Here is a tiny trained network, its code and every weight. The questions are about switching its units off for an input and a class, where a switched-off unit gives its printed mean instead of its output.

import numpy as np


def w(rows, s, z=0):
    codes = np.array(rows[::2]) - 128.0
    scale = np.full(codes.shape[1], s)
    scale[-1] = z or s
    return codes * scale


def norm(h):
    return h / np.sqrt((h * h).mean(-1, keepdims=True) + 1e-5)


def f(y):
    return y / 2 * (1 + np.tanh(0.7978845608 * (y + 0.044715 * y**3)))


def log_softmax(a):
    a = a - a.max(-1, keepdims=True)
    return a - np.log(np.exp(a).sum(-1, keepdims=True))


def net(x, mask):
    res = np.array(x, float).reshape(1, 8) / 4 @ E
    u = 0
    for l in range(2):
        y = f(norm(res) @ A[l][:, :-1].T + A[l][:, -1])
        res = res + np.where(mask[u : u + 6], y, B[l][:, -1]) @ B[l][:, :-1]
        u += 6
    return log_softmax(norm(res)[-1] @ U[:, :-1].T + U[:, -1])


A, B = {}, {}
E = w([
[127,128,129,129],'x0',
[202,79,169,168],'x1',
[74,43,126,73],'x2',
[128,128,128,128],'x3',
[122,158,245,80],'x4',
[129,128,128,127],'x5',
[128,128,129,129],'x6',
[126,128,128,131],'x7',
],0.012)
A[0] = w([
[42,195,165,42,135],'0.n1',
[51,1,82,109,75],'0.n2',
[105,213,237,101,2],'0.n3',
[132,211,70,145,192],'0.n4',
[127,68,213,45,161],'0.n5',
[217,45,167,181,204],'0.n6',
],0.0098,0.0076)
B[0] = w([
[161,199,77,119,235],'0.n1',
[188,131,113,31,200],'0.n2',
[247,139,50,47,176],'0.n3',
[88,118,93,198,233],'0.n4',
[21,102,163,175,242],'0.n5',
[198,134,82,196,254],'0.n6',
],0.011,0.0062)
A[1] = w([
[133,125,39,45,2],'1.n1',
[125,65,218,100,120],'1.n2',
[59,54,120,86,51],'1.n3',
[170,31,90,102,17],'1.n4',
[2,139,76,141,148],'1.n5',
[213,129,145,198,137],'1.n6',
],0.012,0.009)
B[1] = w([
[19,125,9,107,147],'1.n1',
[94,125,67,254,151],'1.n2',
[225,219,106,129,149],'1.n3',
[154,38,244,51,134],'1.n4',
[104,66,225,127,242],'1.n5',
[97,118,188,37,254],'1.n6',
],0.01,0.0065)
U = w([
[72,109,123,224,254],'0',
[88,89,51,66,132],'1',
[149,248,93,94,121],'2',
[51,148,207,60,71],'3',
[225,139,75,206,76],'4',
[206,33,115,87,80],'5',
[186,161,252,126,68],'6',
],0.028,0.0069)

Each question gives the input, the list of numbers given to net, and the class t.
The units are the neurons (one row each of A and B). Each row of codes is followed by its name. A weight is (code - 128) times the scale printed after its matrix; where a second scale follows, it is the last column's (A, B and U).
mask holds one flag per neuron, layer by layer. A switched-off neuron (its flag False) gives its mean, the last column of its row in B, instead of its output. The means were averaged over made-up inputs and are rounded, as every weight is.
A unit's drop is (log p(t) with every unit on - log p(t) with that unit switched off) / (log p(t) with every unit on - log p(t) with every unit switched off).
The circuit of an input: a set's keep is (log p(t) with only the set's units on - log p(t) with every unit switched off) / (log p(t) with every unit on - log p(t) with every unit switched off). Starting from all 12 units, units are removed one at a time, each time the one whose removal leaves the highest keep (on an exact tie, the one counted first), for as long as the keep stays at least 0.8.
circuit, biggest first: the units of the circuit, biggest drop first
k most important neurons: the k neurons with the biggest drops, biggest first
top k neurons in layer l: the k neurons of layer l with the biggest drops, biggest first
drop when u is switched off: that unit's drop, to one decimal
input [4,-4,0,-7,-3,4,8,-4], class 0: circuit, biggest first : [1.n6 1.n5]
input [3,-1,-1,-2,4,8,4,-2], class 2: top neuron in layer 0 : [0.n3]
input [5,-6,0,2,-3,-8,-1,-7], class 0: top 2 neurons in layer 0 : [0.n4 0.n3]
input [7,-1,-2,5,8,-6,-6,2], class 2: circuit, biggest first : [1.n5 0.n1]
input [-7,4,2,1,-8,5,-8,-6], class 5: top 2 neurons in layer 0 : [0.n1 0.n2]
input [2,-4,0,-6,-5,4,-5,-6], class 0: top 3 neurons in layer 0 : [0.n4 0.n3 0.n1]
input [-4,6,6,-2,1,-8,-5,4], class 0: 2 most important neurons : [0.n5 1.n2]
input [-5,-1,0,5,1,2,-3,-4], class 2: top 2 neurons in layer 0 : [0.n1 0.n3]
input [5,2,8,6,6,8,1,-2], class 0: top 2 neurons in layer 1 : [1.n2 1.n6]
input [-3,2,3,0,-5,0,-2,6], class 5: 3 most important neurons : [1.n4 0.n1 0.n6]
input [4,1,8,-8,4,7,-6,8], class 0: 3 most important neurons : [0.n5 1.n2 1.n6]
input [-6,1,5,-6,-7,2,-4,1], class 5: drop when 1.n4 is switched off : 0.9
input [6,-5,-7,-4,-7,-2,-4,5], class 0: drop when 0.n3 is switched off : 0.0
input [2,6,4,-6,3,4,5,-4], class 0: drop when 0.n5 is switched off : 0.3
input [7,2,5,0,-5,-7,5,-7], class 5: circuit, biggest first : [1.n4]
